Below is a small trained network, with its code and all its weights. Each question gives an input and a class and asks what happens when units are switched off, that is, made to give their printed mean instead of their output.

import numpy as np


def w(rows, s, z=0):
    codes = np.array(rows[::2]) - 128.0
    scale = np.full(codes.shape[1], s)
    scale[-1] = z or s
    return codes * scale


def f(y):
    return np.maximum(y, 0)


def log_softmax(a):
    a = a - a.max(-1, keepdims=True)
    return a - np.log(np.exp(a).sum(-1, keepdims=True))


def net(x, mask):
    res = np.array(x, float).reshape(1, 3) / 4 @ E
    y = f(res @ A[0][:, :-1].T + A[0][:, -1])
    res = res + np.where(mask, y, B[0][:, -1]) @ B[0][:, :-1]
    return log_softmax(res[-1] @ U[:, :-1].T + U[:, -1])


A, B = {}, {}
E = w([
[169,123,171,150,123,129,202,157,122,103,125],'x0',
[167,193,182,192,164,218,189,87,92,245,120],'x1',
[112,161,168,126,196,1,122,76,195,168,84],'x2',
],0.014)
A[0] = w([
[163,221,118,182,126,180,184,122,1,222,144,148],'N0',
[144,48,67,26,56,201,98,230,91,115,230,193],'N1',
[142,180,202,94,191,7,108,121,211,168,135,254],'N2',
[197,226,247,144,213,123,185,71,179,231,100,160],'N3',
[138,110,138,147,188,151,65,148,131,161,133,108],'N4',
[154,67,211,207,126,135,130,173,107,149,67,125],'N5',
],0.0084,0.0056)
B[0] = w([
[190,197,176,233,163,59,177,182,49,208,136,220],'N0',
[254,68,101,152,197,180,5,185,133,24,28,243],'N1',
[42,57,86,64,123,73,207,121,187,136,192,252],'N2',
[24,228,220,150,60,170,182,32,179,194,184,250],'N3',
[125,141,139,94,207,139,136,108,49,178,124,141],'N4',
[86,159,103,180,111,215,146,105,160,178,94,158],'N5',
],0.0099,0.021)
U = w([
[46,72,32,15,135,55,150,149,122,132,163,191],'0',
[33,164,255,135,104,137,189,47,157,188,194,97],'1',
[150,69,36,121,131,194,63,177,161,1,59,198],'2',
[181,154,140,191,136,157,154,200,31,175,83,6],'3',
],0.0078,0.0012)

Each question gives the input, the list of numbers given to net, and the class t.
The units are the neurons (one row each of A and B). Each row of codes is followed by its name. A weight is (code - 128) times the scale printed after its matrix; where a second scale follows, it is the last column's (A, B and U).
mask holds one flag per neuron, in row order. A switched-off neuron (its flag False) gives its mean, the last column of its row in B, instead of its output. The means were averaged over made-up inputs and are rounded, as every weight is.
A unit's drop is (log p(t) with every unit on - log p(t) with that unit switched off) / (log p(t) with every unit on - log p(t) with every unit switched off).
The circuit of an input: a set's keep is (log p(t) with only the set's units on - log p(t) with every unit switched off) / (log p(t) with every unit on - log p(t) with every unit switched off). Starting from all 6 units, units are removed one at a time, each time the one whose removal leaves the highest keep (on an exact tie, the one counted first), for as long as the keep stays at least 0.8.
circuit, biggest first: the units of the circuit, biggest drop first
unit that matters most: the unit with the biggest drop
k most important neurons: the k neurons with the biggest drops, biggest first
drop of u: that unit's drop, to one decimal
input [-5,-2,2], class 0: circuit, biggest first -> [N3; N1]
input [1,3,-6], class 3: unit that matters most -> N0
input [-5,-2,7], class 0: 2 most important neurons -> [N2; N0]
input [3,0,-4], class 2: 2 most important neurons -> [N3; N1]
input [-4,-2,6], class 0: 2 most important neurons -> [N2; N3]
input [-8,7,-4], class 3: 2 most important neurons -> [N0; N2]
input [8,-6,3], class 0: 2 most important neurons -> [N3; N1]
input [8,-4,5], class 0: 3 most important neurons -> [N3; N2; N0]
input [4,-4,8], class 0: 2 most important neurons -> [N2; N0]
input [-3,0,-8], class 2: drop of N1 -> 0.2
input [3,-3,3], class 0: drop of N0 -> 0.0
input [-7,-4,1], class 2: drop of N0 -> 0.1
